Each row has a name. Each piece below is followed by the name of the row it came from. Each question is about the rows just above it.

(184): 112; 128; 130; 127; 114; 95; 106; 124; 114; 143; 144; 154; 153; 120; 173; 119; 127; 129; 134; 151; 141; 132; 130; 131; 146; 124; 140; 103; 112; 117; 129; 101; 139; 151; 130; 131; 144; 139; 104; 138; 127; 133; 122
(139): 135; 124; 134; 124; 139; 133; 112; 113; 119; 129; 173; 167; 167; 129; 109; 123; 139; 116; 117; 122; 124; 146; 121; 149; 130; 134; 137; 117; 156; 142; 118; 123; 116; 144; 134; 148; 127; 133; 103; 147; 138; 120; 121
(35): 176; 98; 192; 39; 192; 94; 76; 115; 185; 235; 97; 101; 117; 139; 181; 117; 114; 158; 85; 138; 90; 73; 91; 138; 150; 149; 134; 149; 133; 174; 128; 102; 100; 107; 82; 83; 182; 71; 100; 156; 137; 95; 140
(111): 116; 137; 119; 146; 115; 132; 118; 128; 117; 97; 133; 115; 126; 126; 111; 138; 138; 127; 132; 129; 136; 148; 133; 138; 117; 130; 130; 128; 134; 118; 121; 137; 136; 139; 133; 142; 114; 134; 127; 134; 122; 138; 128
(202): 124; 126; 111; 138; 138; 127; 132; 129; 113; 116; 126; 135; 100; 125; 114; 169; 138; 129; 158; 109; 125; 152; 140; 150; 107; 131; 149; 120; 124; 160; 123; 123; 142; 125; 121; 130; 127; 135; 144; 139; 105; 122; 124
(135): 128; 139; 132; 133; 121; 134; 147; 128; 131; 133; 128; 140; 142; 130; 123; 126; 125; 129; 131; 127; 135; 125; 138; 110; 125; 126; 118; 138; 129; 122; 142; 123; 137; 115; 131; 133; 126; 133; 127; 120; 129; 133; 125
(157): 119; 135; 124; 127; 135; 116; 151; 111; 139; 129; 123; 118; 143; 127; 136; 108; 125; 123; 110; 128; 130; 121; 127; 119; 134; 128; 121; 142; 128; 114; 130; 125; 116; 128; 135; 136; 135; 122; 128; 119; 137; 132; 124
(95): 95; 125; 136; 134; 104; 58; 53; 120; 100; 154; 167; 173; 167; 101; 234; 125; 119; 138; 151; 194; 148; 145; 130; 153; 157; 118; 163; 64; 97; 120; 123; 70; 145; 184; 133; 128; 161; 150; 72; 167; 131; 139; 118
(112): 101; 133; 128; 125; 107; 104; 116; 162; 131; 79; 27; 111; 115; 129; 173; 169; 109; 210; 168; 153; 142; 82; 125; 96; 113; 124; 117; 149; 67; 85; 120; 155; 156; 95; 110; 98; 131; 97; 225; 90; 91; 141; 170
(132): 128; 128; 129; 127; 124; 130; 143; 123; 132; 143; 128; 141; 143; 135; 132; 123; 123; 120; 120; 125; 128; 124; 137; 110; 129; 127; 117; 134; 136; 127; 132; 122; 125; 115; 132; 125; 130; 122; 130; 112; 130; 129; 125
which: 126; 126; 111; 138; 138; 127; 132; 129  (111)
Which row holds 167; 173; 167?  (95)
which: 128; 139; 132; 133; 121; 134; 147; 128; 131; 133; 128; 140; 142; 130; 123; 126; 125; 129; 131; 127; 135; 125; 138; 110; 125; 126; 118; 138; 129; 122; 142; 123; 137; 115; 131; 133; 126; 133; 127; 120; 129; 133; 125  (135)
which: 73; 91; 138; 150; 149; 134; 149  (35)
which: 153; 157; 118  (95)
which: 129; 134; 151  (184)
133; 142; 114 is in which row?  (111)

(135): 171; 43; 158; 147
(35): 110; 186; 226; 172
(204): 110; 186; 48; 73
(139): 171; 43; 223; 147
(95): 171; 43; 96; 153
110; 186; 48; 73 is in which row?  (204)
171; 43; 223 is in which row?  (139)
Which row holds 48; 73?  (204)

(111): 90; 115; 64; 119; 151; 89; 153; 91; 234; 137; 189; 80; 146; 117; 133; 176
(35): 151; 78; 87; 101; 87; 148; 105; 119; 80; 129; 113; 191; 146; 117; 124; 103
(202): 90; 115; 64; 119; 151; 89; 153; 91; 234; 129; 113; 191; 152; 124; 117; 103
The row with 124; 117 is  (202)
The row with 115; 64; 119; 151; 89; 153; 91; 234; 129; 113 is  (202)
which: 151; 78; 87; 101; 87; 148; 105; 119; 80; 129; 113; 191; 146; 117; 124; 103  (35)

(202): 196; 117; 90; 24; 205
(204): 59; 137; 154; 66; 208
(135): 59; 137; 154; 216; 50
which: 59; 137; 154; 216; 50  (135)

(111): 82; 133; 124; 81; 125; 39; 54; 153; 67; 90; 93; 95; 77; 75; 133; 90; 109; 99; 144; 113; 62; 99; 68; 149; 131; 69
(95): 160; 141; 158; 140; 139; 155; 105; 149; 75; 94; 124; 130; 104; 126; 160; 121; 57; 133; 158; 168; 100; 132; 144; 121; 123; 172
(145): 130; 141; 131; 105; 111; 112; 130; 154; 145; 136; 124; 110; 104; 91; 142; 160; 147; 110; 147; 108; 109; 148; 98; 144; 144; 111
(157): 160; 75; 158; 140; 139; 155; 105; 149; 75; 94; 121; 130; 104; 126; 160; 121; 57; 133; 158; 168; 100; 132; 144; 121; 123; 172
(139): 81; 125; 39; 54; 152; 67; 90; 154; 145; 136; 124; 110; 104; 91; 142; 160; 147; 110; 147; 108; 150; 148; 98; 144; 144; 111
The row with 160; 141; 158; 140; 139; 155; 105; 149; 75; 94; 124; 130; 104; 126; 160; 121; 57; 133; 158; 168; 100; 132; 144; 121; 123; 172 is  (95)
153; 67 is in which row?  (111)
Where do 81; 125; 39; 54; 153; 67; 90 appear?  (111)

(132): 143; 69; 41; 135; 159; 100
(204): 125; 111; 139; 132; 171; 91
(111): 136; 178; 197; 147; 113; 84
(95): 127; 99; 99; 129; 158; 96
(184): 112; 135; 128; 135; 126; 138
(112): 106; 138; 130; 121; 132; 138
(202): 134; 113; 178; 147; 197; 84
(35): 119; 111; 119; 125; 157; 94
(157): 135; 128; 133; 112; 133; 132
(139): 136; 89; 93; 135; 168; 97
which: 113; 178; 147; 197; 84  (202)
135; 128; 135 is in which row?  (184)
The row with 93; 135; 168 is  (139)
Which row holds 112; 135; 128; 135?  (184)
which: 178; 197; 147; 113  (111)
The row with 157; 94 is  (35)

(184): 127; 106; 134; 113; 125; 104; 116; 136; 133; 141; 110; 95; 131; 113; 125; 130; 124; 100; 127; 133; 121; 115; 138; 146; 122; 120; 122; 140; 146; 149; 158; 125; 154; 145; 143; 134; 101; 139; 124; 126; 118; 126; 164
(111): 140; 140; 132; 154; 116; 145; 130; 154; 127; 113; 113; 133; 136; 123; 118; 111; 135; 133; 135; 121; 131; 118; 153; 140; 128; 109; 115; 133; 137; 148; 90; 138; 150; 135; 150; 126; 118; 115; 122; 122; 112; 130; 135
(132): 160; 72; 159; 157; 155; 148; 140; 92; 146; 164; 67; 170; 133; 114; 103; 93; 157; 127; 163; 148; 132; 46; 121; 60; 126; 136; 177; 139; 125; 133; 101; 166; 217; 152; 172; 126; 121; 158; 130; 153; 101; 95; 161
(139): 124; 149; 115; 171; 109; 122; 133; 137; 96; 139; 128; 150; 108; 121; 145; 115; 152; 137; 131; 130; 122; 158; 159; 150; 118; 124; 90; 114; 149; 126; 127; 134; 147; 131; 160; 113; 142; 135; 120; 128; 123; 148; 127
(204): 124; 146; 122; 131; 113; 131; 136; 150; 110; 126; 119; 129; 118; 123; 138; 115; 134; 135; 136; 148; 132; 151; 122; 140; 106; 119; 121; 126; 87; 113; 135; 146; 135; 135; 131; 116; 140; 141; 118; 132; 144; 107; 134
(112): 110; 133; 103; 137; 114; 116; 115; 158; 136; 124; 110; 134; 144; 143; 140; 148; 140; 117; 105; 149; 126; 113; 138; 97; 125; 125; 123; 151; 155; 131; 173; 134; 158; 111; 120; 118; 140; 129; 127; 102; 130; 152; 146
(135): 111; 140; 89; 87; 115; 133; 134; 163; 106; 136; 95; 112; 78; 113; 125; 120; 112; 126; 124; 175; 127; 136; 137; 117; 135; 114; 143; 122; 142; 137; 133; 153; 185; 133; 145; 146; 97; 166; 126; 111; 122; 128; 134
(157): 120; 161; 92; 95; 67; 142; 137; 166; 153; 144; 188; 98; 111; 135; 106; 146; 120; 131; 99; 161; 135; 182; 162; 137; 135; 118; 134; 137; 113; 136; 83; 102; 174; 143; 89; 130; 167; 127; 124; 94; 103; 146; 98
(145): 111; 140; 89; 87; 115; 133; 134; 163; 106; 136; 95; 112; 78; 113; 125; 120; 112; 126; 124; 175; 127; 136; 119; 120; 104; 157; 147; 150; 112; 124; 91; 136; 123; 129; 79; 109; 98; 139; 121; 103; 115; 109; 130
Where do 161; 92; 95; 67; 142; 137 appear?  (157)
150; 118; 124; 90 is in which row?  (139)

(204): 158; 143; 123; 135; 137; 119; 144; 137; 127; 114; 151; 126; 133; 129; 150; 124; 120; 135; 99; 138; 132; 140; 158; 140; 127; 129; 119; 132; 133; 104; 108; 133; 115; 124; 120; 127
(35): 125; 138; 128; 128; 139; 117; 144; 133; 129; 112; 151; 124; 134; 129; 142; 124; 121; 127; 98; 137; 132; 137; 158; 141; 123; 135; 114; 136; 123; 130; 135; 210; 125; 115; 124; 132
(95): 125; 138; 128; 128; 139; 117; 144; 133; 129; 112; 151; 124; 134; 129; 142; 124; 121; 127; 98; 137; 132; 137; 158; 141; 125; 136; 121; 136; 138; 104; 108; 122; 119; 120; 124; 122
(139): 211; 125; 115; 124; 123; 137; 128; 119; 115; 120; 98; 128; 144; 100; 191; 119; 150; 111; 133; 135; 124; 140; 128; 121; 123; 136; 113; 130; 110; 118; 117; 143; 129; 124; 139; 129
136; 123 is in which row?  (35)
which: 191; 119; 150; 111; 133; 135; 124; 140  (139)
The row with 137; 132; 137; 158; 141; 123 is  (35)
The row with 158; 141; 123; 135 is  (35)
which: 210; 125; 115; 124  (35)
which: 125; 138; 128; 128; 139; 117; 144; 133; 129; 112; 151; 124; 134; 129; 142; 124; 121; 127; 98; 137; 132; 137; 158; 141; 123; 135; 114; 136; 123; 130; 135; 210; 125; 115; 124; 132  (35)

(112): 38; 97; 142; 144; 48; 160; 148; 138; 149; 227
(145): 114; 127; 214; 19; 133; 164; 128; 155; 133; 128
(139): 41; 124; 133; 164; 19; 214; 152; 122; 153; 185
which: 164; 19; 214  (139)
Where do 133; 164; 19; 214 appear?  (139)

(202): 164; 115; 140; 143; 122; 113; 129; 104; 84; 118; 134; 103; 199; 76; 142; 108; 115; 109; 105; 120; 156; 127; 131; 126; 114
(139): 93; 120; 111; 98; 133; 123; 144; 115; 143; 177; 160; 144; 150; 136; 128; 195; 168; 161; 173; 108; 84; 122; 106; 120; 133
(95): 161; 131; 143; 127; 115; 134; 127; 100; 88; 126; 139; 115; 159; 127; 131; 114; 116; 126; 111; 97; 121; 131; 149; 115; 126
(112): 121; 143; 134; 110; 122; 134; 121; 109; 128; 158; 147; 130; 172; 113; 120; 144; 138; 148; 146; 109; 95; 136; 146; 110; 136
(132): 93; 135; 125; 112; 136; 104; 199; 134; 129; 76; 118; 113; 103; 84; 120; 164; 152; 150; 157; 137; 114; 129; 117; 119; 127
(204): 55; 172; 144; 127; 150; 68; 82; 138; 191; 194; 135; 121; 170; 84; 88; 134; 127; 142; 157; 208; 151; 141; 122; 121; 121
(35): 101; 150; 147; 132; 138; 91; 103; 122; 145; 159; 134; 114; 162; 106; 111; 119; 122; 131; 136; 168; 152; 139; 130; 121; 119
(145): 134; 90; 128; 155; 141; 66; 143; 119; 105; 130; 129; 91; 117; 159; 150; 128; 124; 95; 116; 168; 203; 116; 84; 151; 97
(111): 92; 187; 148; 96; 123; 140; 87; 118; 163; 180; 146; 137; 199; 76; 85; 133; 126; 166; 158; 127; 74; 150; 170; 93; 144
(184): 161; 97; 127; 139; 125; 114; 151; 103; 82; 119; 139; 109; 129; 160; 152; 135; 128; 114; 113; 104; 147; 116; 112; 135; 114
(135): 141; 157; 141; 109; 109; 152; 113; 102; 113; 147; 144; 128; 180; 103; 111; 124; 124; 149; 129; 94; 84; 143; 169; 98; 141
92; 187; 148; 96; 123; 140; 87; 118; 163; 180; 146; 137; 199; 76; 85; 133; 126; 166; 158; 127; 74; 150; 170; 93; 144 is in which row?  (111)
which: 135; 121; 170  (204)
Which row holds 113; 129; 104; 84; 118; 134; 103; 199; 76?  (202)

(157): 99; 86; 145; 143; 159; 87; 124; 76; 124; 149; 184; 184; 147; 113; 98; 80; 35; 115; 169; 158
(112): 107; 87; 115; 61; 126; 128; 158; 63; 82; 121; 169; 118; 135; 130; 137; 94; 146; 132; 161; 187
(132): 115; 58; 126; 126; 142; 128; 63; 158; 101; 133; 138; 158; 140; 151; 164; 94; 132; 141; 126; 87
which: 128; 158; 63  (112)
115; 61; 126 is in which row?  (112)
86; 145; 143 is in which row?  (157)
Where do 151; 164; 94; 132 appear?  (132)
Where do 126; 142; 128 appear?  (132)
The row with 151; 164 is  (132)
Which row holds 63; 82; 121; 169?  (112)

(95): 159; 143; 124; 210
(111): 131; 139; 165; 126
(139): 121; 130; 69; 136
(184): 143; 156; 144; 44
(135): 143; 125; 174; 86
(202): 124; 159; 143; 157
which: 124; 210  (95)
which: 124; 159; 143  (202)
which: 143; 157  (202)
which: 156; 144  (184)
which: 124; 159; 143; 157  (202)
which: 125; 174; 86  (135)

(95): 124; 131; 130; 181; 126; 109; 116; 147; 185; 160; 79; 105; 99; 118; 128; 138; 123; 108; 139; 113; 94; 142; 77; 120; 88; 93; 93; 107; 125; 71; 49; 145; 140; 164; 164; 87; 141; 159; 126; 207; 123; 141; 149; 93
(204): 99; 78; 67; 155; 126; 143; 116; 147; 185; 160; 79; 105; 99; 118; 128; 138; 123; 108; 139; 113; 94; 142; 77; 120; 88; 93; 93; 115; 125; 71; 49; 145; 140; 99; 164; 87; 141; 159; 126; 207; 123; 92; 122; 148
(145): 124; 119; 110; 142; 126; 120; 120; 147; 158; 171; 137; 120; 101; 73; 188; 127; 110; 141; 177; 96; 142; 184; 110; 116; 94; 129; 124; 72; 95; 128; 75; 161; 158; 125; 122; 146; 103; 109; 92; 162; 144; 170; 140; 105
(111): 124; 131; 130; 181; 126; 109; 116; 147; 185; 160; 79; 105; 99; 118; 128; 138; 123; 108; 139; 142; 94; 113; 77; 120; 88; 93; 93; 107; 125; 71; 49; 145; 140; 164; 164; 87; 141; 159; 126; 207; 123; 92; 122; 148
(184): 99; 67; 78; 155; 60; 143; 100; 166; 104; 194; 110; 99; 182; 85; 153; 157; 158; 91; 162; 78; 74; 179; 125; 114; 176; 103; 93; 115; 89; 127; 98; 183; 136; 101; 135; 182; 131; 87; 154; 184; 173; 144; 104; 120
which: 99; 78; 67; 155; 126; 143; 116; 147; 185; 160; 79; 105; 99; 118; 128; 138; 123; 108; 139; 113; 94; 142; 77; 120; 88; 93; 93; 115; 125; 71; 49; 145; 140; 99; 164; 87; 141; 159; 126; 207; 123; 92; 122; 148  (204)
which: 183; 136; 101; 135  (184)
which: 124; 131; 130; 181; 126; 109; 116; 147; 185; 160; 79; 105; 99; 118; 128; 138; 123; 108; 139; 113; 94; 142; 77; 120; 88; 93; 93; 107; 125; 71; 49; 145; 140; 164; 164; 87; 141; 159; 126; 207; 123; 141; 149; 93  (95)
158; 125; 122; 146; 103; 109; 92; 162 is in which row?  (145)
which: 67; 78  (184)

(112): 216; 135; 175; 159; 87; 92; 120; 126; 161; 92; 216; 136; 175; 159; 87; 130; 97; 65; 125; 162; 83; 172; 159
(202): 111; 115; 155; 157; 130; 77; 118; 111; 135; 150; 160; 69; 164; 137; 154; 92; 134; 127; 169; 93; 126; 162; 188
(204): 148; 90; 216; 136; 175; 159; 87; 92; 120; 126; 161; 115; 159; 109; 100; 138; 167; 133; 94; 139; 117; 100; 135
which: 155; 157; 130; 77; 118; 111; 135; 150; 160  (202)
Which row holds 161; 115; 159; 109; 100; 138; 167; 133; 94; 139?  (204)
which: 161; 92; 216; 136; 175; 159; 87  (112)
which: 216; 136; 175; 159; 87; 92; 120; 126; 161  (204)
The row with 148; 90; 216; 136; 175; 159; 87; 92; 120; 126; 161; 115; 159; 109; 100; 138; 167; 133; 94; 139; 117; 100; 135 is  (204)
which: 120; 126; 161; 115; 159; 109  (204)
135; 175 is in which row?  (112)

(35): 139; 69; 115; 135; 135; 159; 122; 207; 135
(157): 102; 123; 131; 139; 137; 107; 146; 133; 119
(184): 133; 139; 69; 115; 135; 159; 190; 128; 111
which: 139; 69; 115; 135; 135; 159  (35)
190; 128 is in which row?  (184)
which: 137; 107  (157)
which: 102; 123; 131; 139; 137; 107; 146; 133  (157)
which: 115; 135; 159  (184)
which: 133; 139; 69; 115; 135; 159; 190; 128; 111  (184)
Which row holds 69; 115; 135; 135; 159; 122; 207; 135?  (35)

(139): 121; 126; 114; 131; 127; 117; 139; 92; 128; 143; 113; 155; 117; 120; 124; 120; 137; 128; 117
(204): 94; 128; 111; 113; 155; 117; 131; 124; 120; 137; 128; 155; 117; 131; 124; 120; 137; 128; 117
(95): 121; 126; 114; 131; 129; 117; 139; 92; 128; 111; 113; 155; 117; 131; 124; 120; 137; 128; 117
which: 126; 114; 131; 127; 117; 139  (139)
Which row holds 92; 128; 111; 113; 155; 117; 131; 124; 120; 137; 128?  (95)

(157): 95; 157; 133; 166; 136; 74
(202): 166; 133; 85; 117; 22; 56
(184): 92; 121; 85; 117; 22; 56
which: 166; 133  (202)
The row with 92; 121; 85; 117; 22; 56 is  (184)
The row with 166; 136 is  (157)
which: 92; 121; 85; 117; 22  (184)

(184): 125; 147; 46; 111; 100
(202): 180; 122; 94; 147; 82
(135): 160; 141; 166; 156; 148
(204): 180; 122; 165; 147; 82
(132): 172; 104; 152; 132; 139
(139): 180; 122; 165; 144; 181
(145): 182; 165; 122; 117; 169
Where do 180; 122; 165; 144; 181 appear?  (139)
141; 166; 156 is in which row?  (135)
which: 180; 122; 94  (202)
which: 180; 122; 94; 147  (202)

